Moves between nodes:
state | zo zi
w309 | w397 w346
w494 | w439 w572
w305 | w309 w910
w147 | w346 w397
w7 | w109 w683
w882 | w332 w871
w400 | w494 w983
w936 | w185 w559
w814 | w952 w825
w185 | w392 w823
w387 | w104 w39
w559 | w114 w936
w298 | w466 w678
w52 | w826 w460
w572 | w983 w494
w823 | w559 w185
w226 | w305 w239
w746 | w460 w826
w520 | w226 w580
w114 | w400 w247
w683 | w387 w7
w104 | w746 w422
w126 | w882 w72
w39 | w7 w387
w422 | w39 w104
w109 | w823 w392
w332 | w572 w439
w72 | w11 w126
w460 | w520 w52
w871 | w72 w882
w983 | w247 w400
w247 | w936 w114
w826 | w422 w746
w825 | w252 w814
w397 | w675 w147
w466 | w814 w252
w252 | w678 w466
w580 | w52 w520
w678 | w593 w298
w910 | w239 w305
w945 | w825 w952
w675 | w945 w755
w755 | w147 w675
w439 | w871 w332
w346 | w910 w309
w392 | w683 w109
w239 | w580 w226
w952 | w755 w945
w593 | w126 w11
w11 | w298 w593

In the rows, 63 stands for zero.

The rows follow the links: the fewer symbols apart two nodes are, the more alike their rows tend to be.

Each row is also shifted at random along 10 hidden directions that mean nothing.

Known rows, each with its node:
23	59	53	59	62	67	52	57	77	67	67	58	62	76	63	60	78	57	62	63	69	61	69	58	46	74	89	71	62	71	49	73	52	55	59	69	69	55	59	100	62	59	60	64	57
node: w332
55	62	81	70	56	70	75	58	63	57	65	65	54	56	71	50	65	83	51	48	67	51	63	64	72	61	43	69	35	63	85	65	86	44	92	55	63	81	48	57	60	47	81	59	76
node: w952
56	67	45	51	73	89	79	81	79	50	76	76	46	49	33	62	59	86	55	70	71	73	71	50	75	65	51	67	59	49	63	67	74	72	70	57	70	54	52	68	49	65	71	66	62
node: w494
74	58	49	70	62	72	71	64	60	66	65	62	71	71	80	59	72	84	48	59	67	56	68	49	61	68	67	54	71	70	63	56	56	51	64	70	75	57	22	97	52	33	73	64	59
node: w126
61	62	70	55	75	53	55	60	92	64	63	58	54	60	59	56	72	58	75	61	53	61	67	74	71	61	85	75	60	65	59	67	70	57	65	58	67	62	87	86	54	88	50	67	67
node: w247
71	57	82	62	63	81	56	88	70	59	72	83	42	49	53	63	61	74	72	47	56	72	44	62	81	85	59	67	49	43	83	65	74	79	75	66	74	69	59	60	64	63	68	60	74
node: w185
49	53	55	57	53	72	66	81	67	49	56	44	61	71	46	78	59	78	40	61	69	69	65	64	44	68	77	84	41	59	64	87	65	57	68	65	60	53	49	83	61	71	80	64	75
node: w114
77	76	56	72	85	55	66	63	63	71	57	59	80	61	65	62	53	58	74	77	55	61	64	50	55	57	64	60	73	73	69	54	52	59	54	63	66	61	69	26	67	68	52	69	60
node: w871
39	56	60	50	60	49	56	65	73	54	70	40	57	81	57	67	64	63	70	52	66	60	66	79	62	77	95	79	65	66	60	82	63	66	53	69	60	53	86	75	66	88	60	58	61
node: w422
55	62	83	73	63	36	57	69	64	69	56	46	85	73	85	67	59	38	53	55	49	59	52	70	67	62	71	55	41	75	68	70	76	53	57	67	56	68	97	39	65	70	54	69	82
node: w683
74	68	47	67	61	74	71	65	62	65	59	59	59	69	68	64	62	72	76	64	56	60	60	69	57	75	72	66	73	63	64	65	43	75	60	63	77	53	54	99	56	64	59	54	55
node: w72
42	68	55	62	75	69	43	100	83	57	75	80	59	79	54	67	66	44	73	79	69	79	44	40	70	99	80	57	43	60	56	75	54	75	64	76	64	60	73	61	67	56	63	57	73
node: w593
82	69	60	68	69	77	75	74	68	62	67	75	48	66	72	64	72	67	66	73	63	52	57	61	65	76	54	66	49	69	75	69	59	52	69	64	74	60	49	82	48	54	60	59	61
node: w882
79	74	69	55	60	63	62	48	57	62	47	70	43	47	58	65	72	63	87	77	63	62	65	88	70	51	67	70	88	66	67	60	36	81	57	69	60	56	57	114	48	61	49	61	47
node: w572
62	47	56	69	74	72	65	86	87	67	62	65	53	71	65	67	62	80	61	54	50	62	56	59	70	74	71	70	49	49	67	59	79	52	75	46	76	66	59	63	55	87	67	62	75
node: w675
81	65	68	60	76	47	49	70	87	69	61	56	81	67	67	64	71	35	57	70	51	67	63	58	62	62	90	59	51	73	48	73	64	57	50	70	65	54	92	80	55	71	47	82	72
node: w910
76	60	56	56	81	73	74	73	79	60	87	56	46	66	55	64	70	80	66	54	57	53	66	63	51	76	66	73	70	66	60	72	81	49	49	65	80	50	64	62	53	90	58	69	61
node: w52
67	63	61	49	68	63	64	65	47	57	66	62	49	58	50	80	62	71	65	70	75	62	67	61	60	62	59	74	80	66	73	65	54	60	51	73	54	50	51	49	62	63	61	63	49
node: w520
70	75	50	64	74	68	85	55	60	61	58	64	62	48	59	64	58	77	65	79	59	59	76	67	67	40	41	58	82	64	63	49	59	63	56	56	68	55	58	65	45	69	56	69	53
node: w439
104	54	44	56	76	66	68	66	88	69	72	64	59	76	62	63	73	61	54	65	68	52	81	46	64	67	79	73	56	67	55	67	77	38	63	50	73	57	69	67	59	76	58	66	58
node: w226

From each start, follow one symbol. Which node do you reach?
Answers are names.
start 71	60	47	46	69	64	66	64	72	54	79	55	61	69	48	65	69	75	48	64	80	63	80	51	62	64	69	64	70	70	53	69	73	52	53	69	60	51	59	66	60	64	67	67	54
zi -> w52
start 71	71	62	46	61	67	57	75	73	45	85	64	48	65	41	64	64	55	62	73	78	77	62	66	71	74	62	59	60	61	44	80	68	80	54	73	55	53	85	70	59	74	65	60	64
zi -> w422
start 85	70	75	61	78	58	57	61	83	58	61	53	40	62	51	64	71	60	86	77	52	58	57	81	42	69	77	89	58	74	65	78	58	52	58	65	63	59	82	69	58	102	51	67	65
zi -> w400
start 66	59	76	68	54	60	50	60	48	67	60	53	70	62	68	71	60	61	67	55	53	74	47	79	38	65	68	56	82	63	49	59	52	79	49	78	60	62	58	66	72	72	65	67	66
zi -> w109
start 66	56	68	78	61	48	50	78	52	70	38	45	80	72	75	76	49	59	68	63	43	69	42	69	49	71	83	69	60	61	74	60	45	68	64	69	57	63	61	51	72	73	65	60	77
zo -> w825
start 54	64	63	55	65	79	72	57	61	60	73	58	55	51	58	66	69	76	56	59	59	62	69	71	46	55	52	62	81	65	49	68	67	63	47	68	74	51	57	86	49	72	62	77	55
zi -> w226
start 53	68	47	63	69	71	64	57	65	56	71	52	53	71	54	60	63	89	79	66	64	64	61	71	37	75	70	70	89	67	49	62	49	70	53	69	70	55	46	79	66	80	68	56	53
zi -> w593
start 78	61	77	63	57	74	60	81	42	55	73	68	58	58	62	73	57	74	56	51	65	71	48	58	66	76	49	55	64	57	78	66	63	73	58	80	63	63	44	45	67	46	77	63	69
zo -> w104
start 70	64	59	58	76	75	77	67	65	63	71	78	36	55	50	70	61	65	75	71	66	56	68	60	61	64	41	80	57	59	74	66	79	50	67	49	65	65	68	29	65	86	58	62	54
zo -> w309
start 41	62	82	66	57	56	52	54	64	66	55	58	72	58	62	56	62	55	65	47	54	65	61	70	56	62	78	72	53	62	76	70	65	69	70	67	65	71	76	53	78	62	65	66	69
zi -> w559
start 87	67	57	63	71	40	44	51	82	63	64	68	77	69	61	37	63	57	72	65	70	69	69	50	86	62	85	53	69	66	56	47	58	69	75	64	55	74	74	61	72	47	60	58	64
zi -> w252
start 80	66	67	66	61	70	61	58	46	72	65	64	80	58	67	66	62	52	59	52	57	61	62	54	46	66	61	58	71	68	72	64	54	69	50	76	75	58	58	45	75	45	60	71	57
zi -> w520
start 29	73	55	72	46	78	51	63	53	61	67	79	74	69	62	60	56	39	70	72	69	85	46	59	44	74	53	38	63	55	30	63	45	96	64	66	60	68	70	59	81	53	68	52	63
zo -> w678
start 56	55	85	65	63	46	33	77	59	66	49	62	76	69	68	70	67	51	63	65	58	77	44	54	59	74	90	61	56	64	72	62	47	63	63	84	51	67	51	59	73	44	66	67	75
zi -> w675
start 83	42	48	55	65	56	54	74	81	66	47	54	74	71	57	61	63	82	53	46	59	67	73	51	84	67	107	76	62	46	79	57	64	65	78	56	69	59	50	89	61	55	67	63	67
zo -> w675
start 66	58	69	70	67	78	70	67	68	68	68	62	47	63	77	75	77	64	56	70	48	58	54	79	38	60	51	60	65	71	38	68	70	44	50	62	72	55	57	104	41	88	59	78	67
zi -> w309
start 63	61	60	75	71	56	66	74	69	65	54	58	70	66	73	64	54	71	65	71	53	65	56	64	73	59	61	54	63	61	56	49	68	61	67	56	61	66	68	61	55	77	62	63	76
zo -> w252
start 19	71	62	65	72	69	81	77	69	48	72	60	45	56	61	61	58	91	60	72	67	62	60	67	81	63	36	60	59	63	69	59	79	56	65	61	60	64	55	60	43	71	71	62	73
zi -> w298
